Here is a tiny trained network, its code and every weight. The questions are about switching its units off for an input and a class, where a switched-off unit gives its printed mean instead of its output.

import numpy as np


def w(rows, s, z=0):
    codes = np.array(rows[::2]) - 128.0
    scale = np.full(codes.shape[1], s)
    scale[-1] = z or s
    return codes * scale


def norm(h):
    return h / np.sqrt((h * h).mean(-1, keepdims=True) + 1e-5)


def f(y):
    return np.maximum(y, 0)


def log_softmax(a):
    a = a - a.max(-1, keepdims=True)
    return a - np.log(np.exp(a).sum(-1, keepdims=True))


def net(x, mask):
    res = np.array(x, float).reshape(1, 3) / 4 @ E
    u = 0
    for l in range(2):
        y = f(norm(res) @ A[l][:, :-1].T + A[l][:, -1])
        res = res + np.where(mask[u : u + 4], y, B[l][:, -1]) @ B[l][:, :-1]
        u += 4
    return log_softmax(norm(res)[-1] @ U[:, :-1].T + U[:, -1])


A, B = {}, {}
E = w([
[54,217,179,44,171,230,43,165,123,51,158],'x0',
[137,64,140,125,136,78,129,99,185,3,121],'x1',
[204,117,198,183,51,114,92,230,108,150,164],'x2',
],0.006)
A[0] = w([
[169,190,84,102,107,173,137,139,40,106,125,96],'0.n0',
[152,78,98,188,136,85,129,171,127,132,66,194],'0.n1',
[93,174,125,169,109,165,105,109,128,253,125,7],'0.n2',
[106,193,71,124,110,179,116,166,78,205,111,99],'0.n3',
],0.006,0.0016)
B[0] = w([
[94,62,125,207,149,67,196,198,193,130,92,184],'0.n0',
[124,181,134,64,220,165,101,133,147,160,167,253],'0.n1',
[161,117,97,109,167,127,64,64,181,3,158,224],'0.n2',
[172,85,216,61,99,180,188,49,170,101,148,242],'0.n3',
],0.0071,0.0046)
A[1] = w([
[113,133,171,48,205,243,164,210,85,116,124,90],'1.n0',
[165,101,233,113,27,107,106,212,56,156,164,163],'1.n1',
[77,181,197,87,129,196,98,193,61,65,122,177],'1.n2',
[66,187,163,73,161,130,254,91,46,147,36,2],'1.n3',
],0.0048,0.0006)
B[1] = w([
[188,113,102,134,99,61,76,106,89,199,114,242],'1.n0',
[13,128,15,22,73,191,93,26,64,59,46,240],'1.n1',
[213,86,89,183,170,3,222,140,161,179,157,255],'1.n2',
[115,71,50,114,95,152,66,143,28,176,81,183],'1.n3',
],0.0069,0.0044)
U = w([
[63,65,55,80,64,159,87,44,36,106,41,183],'0',
[210,101,168,140,133,119,191,90,254,39,175,177],'1',
[190,122,85,159,154,15,206,142,144,242,194,159],'2',
[150,90,128,169,157,111,76,114,127,174,125,110],'3',
[31,161,230,186,104,206,159,216,71,169,123,4],'4',
[32,208,192,203,116,178,113,185,70,164,145,13],'5',
],0.0065,0.0031)

Each question gives the input, the list of numbers given to net, and the class t.
The units are the neurons (one row each of A and B). Each row of codes is followed by its name. A weight is (code - 128) times the scale printed after its matrix; where a second scale follows, it is the last column's (A, B and U).
mask holds one flag per neuron, layer by layer. A switched-off neuron (its flag False) gives its mean, the last column of its row in B, instead of its output. The means were averaged over made-up inputs and are rounded, as every weight is.
A unit's drop is (log p(t) with every unit on - log p(t) with that unit switched off) / (log p(t) with every unit on - log p(t) with every unit switched off).
The circuit of an input: a set's keep is (log p(t) with only the set's units on - log p(t) with every unit switched off) / (log p(t) with every unit on - log p(t) with every unit switched off). Starting from all 8 units, units are removed one at a time, each time the one whose removal leaves the highest keep (on an exact tie, the one counted first), for as long as the keep stays at least 0.8.
circuit, biggest first: the units of the circuit, biggest drop first
top k neurons: the k neurons with the biggest drops, biggest first
top k neurons in layer l: the k neurons of layer l with the biggest drops, biggest first
drop of u: that unit's drop, to one decimal
input [8,-8,-4], class 1: top 3 neurons	[0.n3 0.n2 1.n1]
input [7,-3,3], class 2: top neuron	[1.n2]
input [-3,-7,5], class 1: circuit, biggest first	[0.n2 0.n3]
input [0,-7,6], class 1: top 2 neurons	[0.n2 0.n3]
input [4,-3,1], class 2: top 2 neurons	[1.n0 1.n2]
input [5,-7,-4], class 1: top 3 neurons	[0.n2 0.n3 1.n1]
input [-4,-5,-1], class 1: circuit, biggest first	[0.n2 0.n3]
input [6,4,1], class 2: circuit, biggest first	[1.n2 0.n2 1.n0]
input [6,1,6], class 0: top 2 neurons in layer 0	[0.n1 0.n2]
input [7,-6,-6], class 2: circuit, biggest first	[1.n2 1.n1]
input [7,-4,-5], class 2: top 3 neurons	[1.n2 1.n1 1.n0]
input [-3,-8,5], class 1: top 2 neurons	[0.n2 0.n3]
input [-1,1,-1], class 3: top 3 neurons	[1.n1 1.n2 0.n1]
input [-6,-6,4], class 1: top neuron in layer 0	[0.n2]
input [4,7,8], class 0: top 2 neurons	[1.n1 0.n2]
input [-5,-6,-4], class 1: top 4 neurons	[0.n2 1.n1 0.n3 1.n0]
input [6,-5,5], class 2: top 3 neurons in layer 1	[1.n2 1.n0 1.n3]
input [7,3,6], class 2: top 3 neurons in layer 1	[1.n2 1.n0 1.n3]
input [-1,-1,7], class 0: drop of 1.n1	1.1
input [-3,1,5], class 0: drop of 1.n1	1.1
